Here is a tiny trained network, its code and every weight. The questions are about switching its units off for an input and a class, where a switched-off unit gives its printed mean instead of its output.

import numpy as np


def w(rows, s, z=0):
    codes = np.array(rows[::2]) - 128.0
    scale = np.full(codes.shape[1], s)
    scale[-1] = z or s
    return codes * scale


def f(y):
    return np.maximum(y, 0)


def log_softmax(a):
    a = a - a.max(-1, keepdims=True)
    return a - np.log(np.exp(a).sum(-1, keepdims=True))


def net(x, mask):
    res = np.array(x, float).reshape(1, 5) / 4 @ E
    y = f(res @ A[0][:, :-1].T + A[0][:, -1])
    res = res + np.where(mask, y, B[0][:, -1]) @ B[0][:, :-1]
    return log_softmax(res[-1] @ U[:, :-1].T + U[:, -1])


A, B = {}, {}
E = w([
[34,137,161],'x0',
[127,127,129],'x1',
[130,129,127],'x2',
[158,166,235],'x3',
[133,254,88],'x4',
],0.0076)
A[0] = w([
[185,87,114,153],'neuron 0',
[96,132,61,74],'neuron 1',
[145,70,136,169],'neuron 2',
[142,152,190,150],'neuron 3',
[136,81,157,141],'neuron 4',
[175,115,97,125],'neuron 5',
[106,112,84,105],'neuron 6',
[69,145,163,112],'neuron 7',
[167,113,125,254],'neuron 8',
[60,113,140,167],'neuron 9',
[95,112,73,70],'neuron 10',
[149,198,177,170],'neuron 11',
[148,138,207,70],'neuron 12',
[75,139,141,121],'neuron 13',
[131,39,160,172],'neuron 14',
[61,142,137,164],'neuron 15',
[155,163,181,174],'neuron 16',
[70,135,132,152],'neuron 17',
[144,128,195,70],'neuron 18',
[200,128,99,169],'neuron 19',
[139,143,182,42],'neuron 20',
[90,113,79,114],'neuron 21',
[95,111,78,82],'neuron 22',
[187,126,110,135],'neuron 23',
[126,110,74,98],'neuron 24',
[142,254,81,119],'neuron 25',
[138,158,167,119],'neuron 26',
[51,126,132,143],'neuron 27',
[153,66,138,163],'neuron 28',
[178,136,118,202],'neuron 29',
],0.0092,0.0023)
B[0] = w([
[117,176,162,183],'neuron 0',
[175,75,79,177],'neuron 1',
[88,145,137,182],'neuron 2',
[151,75,82,181],'neuron 3',
[69,117,109,169],'neuron 4',
[165,199,191,171],'neuron 5',
[188,107,110,166],'neuron 6',
[176,163,139,170],'neuron 7',
[101,163,155,189],'neuron 8',
[145,183,164,179],'neuron 9',
[175,97,106,170],'neuron 10',
[124,84,78,209],'neuron 11',
[156,62,84,172],'neuron 12',
[188,160,181,162],'neuron 13',
[48,131,105,206],'neuron 14',
[172,176,158,180],'neuron 15',
[136,88,74,189],'neuron 16',
[173,164,175,170],'neuron 17',
[152,66,69,161],'neuron 18',
[128,176,177,194],'neuron 19',
[179,75,72,153],'neuron 20',
[173,101,116,175],'neuron 21',
[180,100,101,168],'neuron 22',
[128,174,185,173],'neuron 23',
[177,112,122,171],'neuron 24',
[2,124,70,253],'neuron 25',
[150,91,72,165],'neuron 26',
[168,180,177,178],'neuron 27',
[73,157,143,185],'neuron 28',
[109,161,167,182],'neuron 29',
],0.0073,0.0055)
U = w([
[3,126,94,111],'0',
[138,135,125,252],'1',
[224,54,64,14],'2',
[117,139,132,171],'3',
[184,214,204,42],'4',
],0.011,0.0036)

Each question gives the input, the list of numbers given to net, and the class t.
The units are the neurons (one row each of A and B). Each row of codes is followed by its name. A weight is (code - 128) times the scale printed after its matrix; where a second scale follows, it is the last column's (A, B and U).
mask holds one flag per neuron, in row order. A switched-off neuron (its flag False) gives its mean, the last column of its row in B, instead of its output. The means were averaged over made-up inputs and are rounded, as every weight is.
A unit's drop is (log p(t) with every unit on - log p(t) with that unit switched off) / (log p(t) with every unit on - log p(t) with every unit switched off).
The circuit of an input: a set's keep is (log p(t) with only the set's units on - log p(t) with every unit switched off) / (log p(t) with every unit on - log p(t) with every unit switched off). Starting from the 12 units with the biggest drops (on a tie, the unit counted first), units are removed one at a time, each time the one whose removal leaves the highest keep (on an exact tie, the one counted first), for as long as the keep stays at least 0.8.
circuit, biggest first: the units of the circuit, biggest drop first
most important unit: the unit with the biggest drop
top k neurons: the k neurons with the biggest drops, biggest first
drop of u: that unit's drop, to one decimal
input [-3,-4,7,8,-8], class 0: circuit, biggest first : neuron 14; neuron 4
input [2,-2,6,5,-8], class 0: most important unit : neuron 14
input [-4,5,5,-4,-5], class 0: circuit, biggest first : neuron 14; neuron 28
input [-8,-5,5,-5,3], class 4: circuit, biggest first : neuron 5; neuron 19; neuron 23
input [2,7,-3,3,-8], class 0: circuit, biggest first : neuron 14; neuron 4
input [-3,-8,4,-7,-8], class 0: top 2 neurons : neuron 14; neuron 28
input [-6,3,4,6,0], class 2: drop of neuron 16 : 0.3
input [-4,-5,1,-2,-7], class 0: drop of neuron 4 : 0.1
input [6,0,-3,2,-1], class 4: drop of neuron 13 : 0.1
input [5,0,-4,-6,0], class 2: drop of neuron 24 : 0.0
